Look-ups in named tables: a row name and a column name give one cell, copied from the table.

Table zevovir
	vin	budano	dineza	rek	mel	suv	fubutas	nif	sak
dok	197	171	160	182	168	128	92	84	59
gon	53	40	136	153	197	154	149	48	127
fubog	110	240	126	115	121	120	240	141	97
nir	106	136	113	147	204	154	182	147	121
kifom	146	161	110	154	190	78	81	113	89
bap	79	129	225	138	104	115	189	139	97
gopeta	79	114	98	108	174	164	153	192	92
mapur	121	195	139	74	167	22	127	154	134
lor	124	157	68	173	86	128	99	92	179
mamiv	98	149	187	143	152	66	116	104	202
miz	191	120	195	187	119	160	120	184	104

dineza of dok is 160
budano of mamiv is 149
rek of mamiv is 143
fubutas of mamiv is 116
fubutas of miz is 120
budano of fubog is 240
dineza of gopeta is 98
vin of miz is 191

vemabol
|  | kigo | fep |
|---|---|---|
| demiv | 47 | 45 |
| pemune | 92 | 207 |
| gev | 36 | 193 |
| rosokir | 80 | 64 |
| nizek | 12 | 150 |
| nog | 72 | 51 |
| zepota | 187 | 130 |
| pufefe | 82 | 131 |

What is the fep of nog in vemabol? 51
What is the kigo of nizek in vemabol? 12
What is the fep of rosokir in vemabol? 64
What is the kigo of gev in vemabol? 36
What is the kigo of pufefe in vemabol? 82
What is the kigo of nog in vemabol? 72
What is the fep of pemune in vemabol? 207

Table gebu
,pif,darufa,neluzu,besa,fudulo,zum,bifo,binakev,pesot
gezi,0.8,0.5,0.6,0.6,0.7,0.7,0.4,0.5,0.7
bomor,0.9,0.4,0.6,0.6,0.8,0.7,0.2,0.5,0.8
sodir,0.5,0.6,0.6,0.6,0.6,0.6,0.7,0.6,0.6
nefe,0.5,0.6,0.7,0.7,0.6,0.5,0.6,0.6,0.6

neluzu of nefe = 0.7
bifo of nefe = 0.6
binakev of nefe = 0.6
besa of bomor = 0.6
zum of gezi = 0.7
pif of nefe = 0.5
bifo of gezi = 0.4
neluzu of sodir = 0.6
pesot of bomor = 0.8
pesot of sodir = 0.6
fudulo of bomor = 0.8
bifo of sodir = 0.7
neluzu of bomor = 0.6
darufa of bomor = 0.4
zum of sodir = 0.6
bifo of bomor = 0.2
pif of gezi = 0.8
darufa of gezi = 0.5
binakev of gezi = 0.5
binakev of sodir = 0.6

Table regunu
          pege    tez    tob
losiro    7.96   4.09   8.23
det      -3.93  -3.18  -3.54
bokozor  -7.69  -0.12  -3.94
fur      -2.30  -0.45  -7.20
lonivis  -4.89   1.25  -2.07
talimab  -3.12  -2.19  -3.87
tud       0.16  -2.26  -4.43
rok      -2.13   0.30  -2.90
kavupo   -2.50  -0.12  -4.06
fezazov  -1.13   1.03  -2.65
pov      -0.30   0.00  -2.64
maz       1.18   2.55  -0.58

talimab, tob: -3.87
fur, tob: -7.20
tud, pege: 0.16
lonivis, tez: 1.25
bokozor, tez: -0.12
pov, tez: 0.00
Which row has the largest tez? losiro

pof =
        pibos  zoroti  getupez  zime
tos         6      10      242    91
boza      114     113      127    72
vanu       90      91      107    37
bili      104     101      110    43
ragube    111     109       98    80

tos, zoroti => 10
bili, pibos => 104
boza, zime => 72
boza, getupez => 127
ragube, zoroti => 109
tos, zime => 91
ragube, zime => 80
vanu, zime => 37
bili, zoroti => 101
ragube, getupez => 98
vanu, pibos => 90
tos, getupez => 242
tos, pibos => 6

zufazez =
,rik,tizo,fubig,biboze,pamikov,migat,kelifat,muropi,datoga,domeru
seme,182,83,164,44,118,107,166,202,235,227
bapi,139,134,85,53,43,56,154,239,239,202
tik,242,152,129,131,192,68,84,72,229,50

What is the datoga of tik in zufazez? 229
What is the muropi of tik in zufazez? 72
What is the fubig of bapi in zufazez? 85
What is the rik of seme in zufazez? 182
What is the migat of tik in zufazez? 68
What is the rik of bapi in zufazez? 139
What is the fubig of seme in zufazez? 164
What is the biboze of bapi in zufazez? 53
What is the datoga of seme in zufazez? 235
What is the pamikov of seme in zufazez? 118
What is the tizo of seme in zufazez? 83
What is the muropi of bapi in zufazez? 239
What is the tizo of tik in zufazez? 152
What is the kelifat of bapi in zufazez? 154
What is the muropi of seme in zufazez? 202
What is the tizo of bapi in zufazez? 134

